Below is a small trained network, with its code and all its weights. Each question gives an input and a target symbol and asks what happens when units are switched off, that is, made to give their printed mean instead of their output.

import numpy as np


def w(rows, s, z=0):
    codes = np.array(rows[::2]) - 128.0
    scale = np.full(codes.shape[1], s)
    scale[-1] = z or s
    return codes * scale


def f(y):
    return np.maximum(y, 0)


def softmax(a):
    e = np.exp(a - a.max(-1, keepdims=True))
    return e / e.sum(-1, keepdims=True)


def log_softmax(a):
    a = a - a.max(-1, keepdims=True)
    return a - np.log(np.exp(a).sum(-1, keepdims=True))


def net(x, mask):
    ids = ['Ψαεζλω'.index(c) for c in x.split()]
    T = len(ids)
    res = E[ids] + P[:T]
    u = 0
    for l in range(3):
        r = res
        for j in range(2):
            rows = slice(3 * j, 3 * j + 3)
            q, k, v = (r @ M[l][rows].T for M in (Q, K, V))
            z = softmax(np.where(np.tri(T) > 0, q @ k.T / 3**0.5, -1e9)) @ v
            o = O[l][rows]
            res = res + np.where(mask[u + j], z, o[:, -1]) @ o[:, :-1]
        u += 2
        y = f(res @ A[l][:, :-1].T + A[l][:, -1])
        res = res + np.where(mask[u : u + 4], y, B[l][:, -1]) @ B[l][:, :-1]
        u += 4
    return log_softmax(res[-1] @ U[:, :-1].T + U[:, -1])


Q, K, V, O, A, B = {}, {}, {}, {}, {}, {}
E = w([
[103,33,94],'Ψ',
[27,121,144],'α',
[44,22,45],'ε',
[151,188,148],'ζ',
[100,253,242],'λ',
[217,46,31],'ω',
],0.013)
P = w([
[183,91,206],'0',
[161,231,28],'1',
[141,107,146],'2',
[150,218,22],'3',
[134,95,145],'4',
[147,213,14],'5',
[129,87,149],'6',
[140,208,11],'7',
[123,81,148],'8',
],0.011)
Q[0] = w([
[32,124,93],'L0H1',
[70,103,113],'L0H1',
[146,128,247],'L0H1',
[110,122,113],'L0H2',
[134,156,151],'L0H2',
[165,104,178],'L0H2',
],0.012)
K[0] = w([
[1,80,186],'L0H1',
[109,103,131],'L0H1',
[131,213,71],'L0H1',
[76,118,170],'L0H2',
[144,149,165],'L0H2',
[229,104,199],'L0H2',
],0.012)
V[0] = w([
[162,117,184],'L0H1',
[1,87,165],'L0H1',
[161,109,170],'L0H1',
[188,117,94],'L0H2',
[76,61,177],'L0H2',
[54,179,96],'L0H2',
],0.0085)
O[0] = w([
[88,5,127,142],'L0H1',
[1,216,191,42],'L0H1',
[142,106,175,141],'L0H1',
[196,109,59,167],'L0H2',
[17,78,195,5],'L0H2',
[213,190,93,168],'L0H2',
],0.0057,0.003)
A[0] = w([
[158,192,146,243],'L0N1',
[126,254,93,119],'L0N2',
[167,170,160,3],'L0N3',
[203,194,80,38],'L0N4',
],0.0083,0.0037)
B[0] = w([
[170,121,109,241],'L0N1',
[156,27,60,255],'L0N2',
[63,120,151,150],'L0N3',
[2,137,173,255],'L0N4',
],0.011,0.007)
Q[1] = w([
[69,182,48],'L1H1',
[122,121,245],'L1H1',
[83,186,187],'L1H1',
[144,154,129],'L1H2',
[101,141,218],'L1H2',
[114,133,72],'L1H2',
],0.011)
K[1] = w([
[119,107,89],'L1H1',
[165,38,179],'L1H1',
[104,215,40],'L1H1',
[54,182,187],'L1H2',
[111,148,2],'L1H2',
[98,22,175],'L1H2',
],0.0074)
V[1] = w([
[199,126,96],'L1H1',
[160,198,162],'L1H1',
[91,3,139],'L1H1',
[169,254,169],'L1H2',
[37,40,150],'L1H2',
[144,122,192],'L1H2',
],0.0077)
O[1] = w([
[51,220,141,141],'L1H1',
[2,79,106,37],'L1H1',
[236,99,138,235],'L1H1',
[227,141,131,2],'L1H2',
[30,195,126,244],'L1H2',
[119,243,116,164],'L1H2',
],0.0048,0.0069)
A[1] = w([
[141,154,170,74],'L1N1',
[162,142,233,235],'L1N2',
[5,253,209,118],'L1N3',
[92,75,68,253],'L1N4',
],0.012,0.0033)
B[1] = w([
[109,115,131,134],'L1N1',
[133,157,202,169],'L1N2',
[124,134,3,173],'L1N3',
[126,93,161,249],'L1N4',
],0.015,0.011)
Q[2] = w([
[99,213,104],'L2H1',
[159,115,167],'L2H1',
[84,153,3],'L2H1',
[169,89,211],'L2H2',
[211,31,67],'L2H2',
[25,108,168],'L2H2',
],0.015)
K[2] = w([
[73,130,11],'L2H1',
[212,60,118],'L2H1',
[28,172,155],'L2H1',
[189,112,82],'L2H2',
[229,117,176],'L2H2',
[83,37,44],'L2H2',
],0.011)
V[2] = w([
[148,126,76],'L2H1',
[116,56,206],'L2H1',
[143,134,100],'L2H1',
[72,114,93],'L2H2',
[191,167,81],'L2H2',
[229,26,3],'L2H2',
],0.0061)
O[2] = w([
[148,194,103,150],'L2H1',
[126,12,50,155],'L2H1',
[170,160,146,133],'L2H1',
[67,229,94,45],'L2H2',
[148,30,142,1],'L2H2',
[133,101,254,117],'L2H2',
],0.0051,0.0021)
A[2] = w([
[146,248,213,55],'L2N1',
[151,124,35,70],'L2N2',
[255,122,179,135],'L2N3',
[190,192,119,254],'L2N4',
],0.0094,0.0075)
B[2] = w([
[1,106,101,175],'L2N1',
[172,184,164,245],'L2N2',
[98,208,29,238],'L2N3',
[184,155,250,253],'L2N4',
],0.0093,0.0066)
U = w([
[98,177,60,1],'Ψ',
[59,146,192,139],'α',
[9,102,64,55],'ε',
[152,73,51,143],'ζ',
[228,137,197,237],'λ',
[105,51,193,153],'ω',
],0.013,0.0049)

Each question gives the input, a string of symbols that net reads in full, and the target symbol t.
The units are the heads (3 rows each of Q, K, V and O) and the neurons (one row each of A and B). Each row of codes is followed by its name. A weight is (code - 128) times the scale printed after its matrix; where a second scale follows, it is the last column's (O, A, B and U).
mask holds one flag per unit, layer by layer, with each layer's heads first. A switched-off unit (its flag False) gives its mean, the last column of its rows in O or B, instead of its output. The means were averaged over made-up inputs and are rounded, as every weight is.
A unit's drop is (log p(t) with every unit on - log p(t) with that unit switched off) / (log p(t) with every unit on - log p(t) with every unit switched off).
The circuit of an input: a set's keep is (log p(t) with only the set's units on - log p(t) with every unit switched off) / (log p(t) with every unit on - log p(t) with every unit switched off). Starting from the 12 units with the biggest drops (on a tie, the unit counted first), units are removed one at a time, each time the one whose removal leaves the highest keep (on an exact tie, the one counted first), for as long as the keep stays at least 0.8.
circuit, biggest first: the units of the circuit, biggest drop first
unit that matters most: the unit with the biggest drop
top k neurons: the k neurons with the biggest drops, biggest first
k most important neurons of layer l: the k neurons of layer l with the biggest drops, biggest first
which heads matter: for each layer, one digit per head in row order, 1 if its drop is at least 0.15 and else 0, layers parted by /
input Ψ ζ ε ζ λ α Ψ ω, target Ψ: which heads matter	11 / 11 / 11
input α ω ε ζ λ ζ Ψ ζ, target α: 2 most important neurons of layer 1	(L1N3, L1N4)
input Ψ λ α ε, target Ψ: top 3 neurons	(L0N1, L1N3, L0N2)
input Ψ Ψ ω ζ Ψ λ, target Ψ: top 3 neurons	(L0N4, L1N3, L2N2)
input ε ε λ λ ζ ω ε ζ, target ε: circuit, biggest first	(L0N2, L1H2, L0N4, L0H2)
input λ Ψ λ ζ α ζ Ψ ε, target λ: top 2 neurons	(L1N3, L0N2)
input Ψ ε ζ ζ ζ λ, target Ψ: top 3 neurons	(L1N3, L0N4, L2N2)
input λ ζ λ ζ α ω ζ λ, target λ: circuit, biggest first	(L1H2, L2N4)
input ω ω λ ε, target ω: circuit, biggest first	(L1N4, L2H2)
input ε λ λ λ ζ λ, target ε: circuit, biggest first	(L0N2, L0N4, L0H2, L1H2)
input ω ζ λ ε ε α, target ω: top 3 neurons	(L0N2, L1N4, L0N4)
input ε Ψ ζ λ, target ε: circuit, biggest first	(L0N2, L1H2, L0H2)
input λ ζ ε ζ, target λ: top 3 neurons	(L1N3, L0N2, L2N4)
input ζ ζ ε ζ, target ζ: circuit, biggest first	(L0N2, L1N2)
input λ λ α Ψ λ λ, target λ: 2 most important neurons of layer 2	(L2N4, L2N3)
input ω ζ Ψ λ ω λ, target ω: top 4 neurons	(L0N2, L0N4, L1N4, L2N3)
input ζ ζ Ψ ω α ω ω ε, target ζ: unit that matters most	L0N4
input α ζ ζ ε, target α: which heads matter	11 / 01 / 10
input α Ψ α ω, target α: which heads matter	11 / 01 / 10
input Ψ Ψ ζ λ Ψ α ζ ω, target Ψ: top 3 neurons	(L1N3, L0N4, L0N1)
input λ λ Ψ ε, target λ: top 2 neurons	(L0N2, L1N3)
input ζ Ψ Ψ Ψ ζ α ζ α, target ζ: circuit, biggest first	(L0N2, L0N4, L1H2)
input λ ε ε ζ λ α λ Ψ, target λ: top 2 neurons	(L1N3, L0N2)
input ω Ψ α ε, target ω: circuit, biggest first	(L2H2, L1N4)
input α ζ α α, target α: top 3 neurons	(L1N3, L0N2, L0N4)
input ε Ψ ζ ω, target ε: circuit, biggest first	(L1H2, L0H2)
input α Ψ ω α ζ ζ ω α, target α: 3 most important neurons of layer 2	(L2N4, L2N1, L2N3)
input λ λ ζ ε ζ Ψ, target λ: top 2 neurons	(L0N2, L1N3)
